Below are the code and all the weights of a small trained network. Each question names an input and a class and asks about switching units off, where a switched-off unit gives its printed mean instead of its output.

import numpy as np


def w(rows, s, z=0):
    codes = np.array(rows[::2]) - 128.0
    scale = np.full(codes.shape[1], s)
    scale[-1] = z or s
    return codes * scale


def f(y):
    return np.maximum(y, 0)


def log_softmax(a):
    a = a - a.max(-1, keepdims=True)
    return a - np.log(np.exp(a).sum(-1, keepdims=True))


def net(x, mask):
    res = np.array(x, float).reshape(1, 7) / 4 @ E
    y = f(res @ A[0][:, :-1].T + A[0][:, -1])
    res = res + np.where(mask, y, B[0][:, -1]) @ B[0][:, :-1]
    return log_softmax(res[-1] @ U[:, :-1].T + U[:, -1])


A, B = {}, {}
E = w([
[129,128,129,128,129,129,130,129],'x0',
[243,115,185,126,117,56,188,81],'x1',
[44,68,73,218,167,40,185,124],'x2',
[146,85,104,127,197,99,2,100],'x3',
[151,243,71,146,168,99,129,119],'x4',
[148,67,37,67,191,172,191,81],'x5',
[114,158,177,189,146,204,120,10],'x6',
],0.0079)
A[0] = w([
[89,166,202,186,90,86,80,161,80],'neuron 0',
[188,109,176,153,144,83,154,108,75],'neuron 1',
[125,117,116,106,142,128,141,158,103],'neuron 2',
[137,138,160,148,126,97,114,129,131],'neuron 3',
[86,95,117,190,145,77,152,104,30],'neuron 4',
[137,91,54,81,139,138,173,80,86],'neuron 5',
[127,229,60,137,145,79,148,99,107],'neuron 6',
[91,128,99,107,116,141,115,157,3],'neuron 7',
[126,102,95,129,135,101,44,92,98],'neuron 8',
[143,176,81,141,116,113,128,141,90],'neuron 9',
[167,163,150,64,98,171,90,140,85],'neuron 10',
[139,127,92,106,124,99,141,174,123],'neuron 11',
[94,159,146,129,75,167,255,157,105],'neuron 12',
[162,75,121,123,158,87,54,106,98],'neuron 13',
[185,110,149,130,95,74,178,84,48],'neuron 14',
[141,101,79,127,163,190,163,93,56],'neuron 15',
[156,190,89,138,165,128,142,118,61],'neuron 16',
[81,102,99,193,136,85,158,133,52],'neuron 17',
[146,137,144,126,114,155,112,136,50],'neuron 18',
[19,153,76,142,110,208,107,171,54],'neuron 19',
[99,3,192,117,100,160,142,135,70],'neuron 20',
[99,130,155,195,126,190,123,23,70],'neuron 21',
[185,124,137,146,113,88,148,102,19],'neuron 22',
[170,121,145,136,137,122,147,134,56],'neuron 23',
[115,109,95,83,100,91,117,207,98],'neuron 24',
[142,131,135,106,105,81,140,97,92],'neuron 25',
[106,154,147,165,123,157,121,54,66],'neuron 26',
[103,97,101,141,121,91,152,108,69],'neuron 27',
[142,123,117,98,124,95,114,186,85],'neuron 28',
[101,67,150,127,113,135,145,134,48],'neuron 29',
[115,159,176,162,110,104,113,154,40],'neuron 30',
[177,113,102,116,114,94,130,176,38],'neuron 31',
[170,123,115,85,141,183,126,135,82],'neuron 32',
],0.014,0.0029)
B[0] = w([
[119,43,36,113,92,144,181,141,238],'neuron 0',
[76,121,140,131,196,130,116,145,189],'neuron 1',
[123,125,127,131,131,102,147,125,156],'neuron 2',
[129,105,100,127,124,144,131,126,166],'neuron 3',
[152,157,184,93,107,198,145,149,213],'neuron 4',
[124,45,69,111,95,141,161,156,209],'neuron 5',
[92,134,127,183,57,132,63,94,211],'neuron 6',
[101,129,138,144,167,108,132,139,164],'neuron 7',
[197,166,93,142,172,131,106,123,194],'neuron 8',
[124,121,137,151,102,129,99,102,167],'neuron 9',
[114,161,193,129,106,215,142,150,204],'neuron 10',
[127,129,140,113,120,74,150,112,182],'neuron 11',
[254,190,60,118,174,127,92,108,252],'neuron 12',
[199,181,75,135,164,135,107,119,197],'neuron 13',
[81,109,144,146,213,125,105,147,197],'neuron 14',
[124,63,77,118,108,114,167,144,196],'neuron 15',
[113,118,126,167,79,121,90,99,174],'neuron 16',
[132,164,189,106,105,204,143,149,219],'neuron 17',
[123,140,150,125,122,157,144,135,151],'neuron 18',
[61,93,156,151,253,128,90,149,247],'neuron 19',
[84,137,114,203,45,109,49,72,222],'neuron 20',
[140,159,174,89,119,30,180,121,224],'neuron 21',
[84,106,145,125,179,126,107,144,171],'neuron 22',
[96,130,134,141,147,129,118,150,150],'neuron 23',
[142,143,179,98,122,61,163,112,213],'neuron 24',
[101,116,131,136,164,118,122,134,159],'neuron 25',
[135,132,161,95,122,63,150,122,189],'neuron 26',
[121,151,154,106,120,174,157,150,181],'neuron 27',
[132,140,139,101,115,88,161,102,181],'neuron 28',
[109,132,124,157,89,137,102,120,174],'neuron 29',
[139,67,88,114,96,135,147,143,185],'neuron 30',
[121,125,157,118,131,85,163,121,174],'neuron 31',
[117,126,144,111,102,180,156,158,177],'neuron 32',
],0.024,0.012)
U = w([
[49,101,142,172,236,99,89,127,129],'0',
[118,145,174,104,111,1,177,64,2],'1',
[115,37,46,131,97,131,166,128,201],'2',
[115,169,189,130,98,213,138,133,21],'3',
[77,138,126,234,56,97,38,31,164],'4',
[214,179,63,154,188,110,84,84,243],'5',
],0.0083,0.0013)

Each question gives the input, the list of numbers given to net, and the class t.
The units are the neurons (one row each of A and B). Each row of codes is followed by its name. A weight is (code - 128) times the scale printed after its matrix; where a second scale follows, it is the last column's (A, B and U).
mask holds one flag per neuron, in row order. A switched-off neuron (its flag False) gives its mean, the last column of its row in B, instead of its output. The means were averaged over made-up inputs and are rounded, as every weight is.
A unit's drop is (log p(t) with every unit on - log p(t) with that unit switched off) / (log p(t) with every unit on - log p(t) with every unit switched off).
The circuit of an input: a set's keep is (log p(t) with only the set's units on - log p(t) with every unit switched off) / (log p(t) with every unit on - log p(t) with every unit switched off). Starting from the 12 units with the biggest drops (on a tie, the unit counted first), units are removed one at a time, each time the one whose removal leaves the highest keep (on an exact tie, the one counted first), for as long as the keep stays at least 0.8.
circuit, biggest first: the units of the circuit, biggest drop first
k most important neurons: the k neurons with the biggest drops, biggest first
drop when u is switched off: that unit's drop, to one decimal
input [-7,-6,3,5,-2,7,-8], class 1: circuit, biggest first => (neuron 24)
input [-2,6,1,5,-3,3,5], class 0: 2 most important neurons => (neuron 12; neuron 1)
input [-8,-3,7,8,-5,-5,-5], class 5: 4 most important neurons => (neuron 13; neuron 8; neuron 10; neuron 32)
input [4,-5,4,-6,6,-3,-3], class 4: 4 most important neurons => (neuron 6; neuron 9; neuron 13; neuron 8)
input [8,1,-2,-6,6,-6,-1], class 2: 2 most important neurons => (neuron 0; neuron 20)
input [5,-6,-8,6,-7,1,-3], class 3: 4 most important neurons => (neuron 10; neuron 32; neuron 6; neuron 12)
input [-2,7,-8,-3,4,-8,-6], class 2: 4 most important neurons => (neuron 0; neuron 19; neuron 30; neuron 17)
input [-2,6,-7,-2,-5,-4,7], class 1: 2 most important neurons => (neuron 21; neuron 19)
input [-5,-2,-1,7,-6,-5,-3], class 5: 2 most important neurons => (neuron 13; neuron 8)
input [0,2,-2,-6,-7,-1,8], class 1: 3 most important neurons => (neuron 21; neuron 26; neuron 6)
input [-5,-6,-4,-6,2,5,5], class 0: 2 most important neurons => (neuron 19; neuron 13)
input [5,0,7,-5,-4,4,5], class 3: 2 most important neurons => (neuron 17; neuron 4)
input [5,-2,4,-1,-2,-5,-1], class 2: drop when neuron 0 is switched off => 2.2
input [-3,-8,-2,-7,-5,-3,4], class 0: circuit, biggest first => (neuron 19)
input [-5,8,-8,3,-2,1,-6], class 0: drop when neuron 17 is switched off => 0.3
input [1,5,7,3,7,-6,-4], class 3: drop when neuron 15 is switched off => 0.1
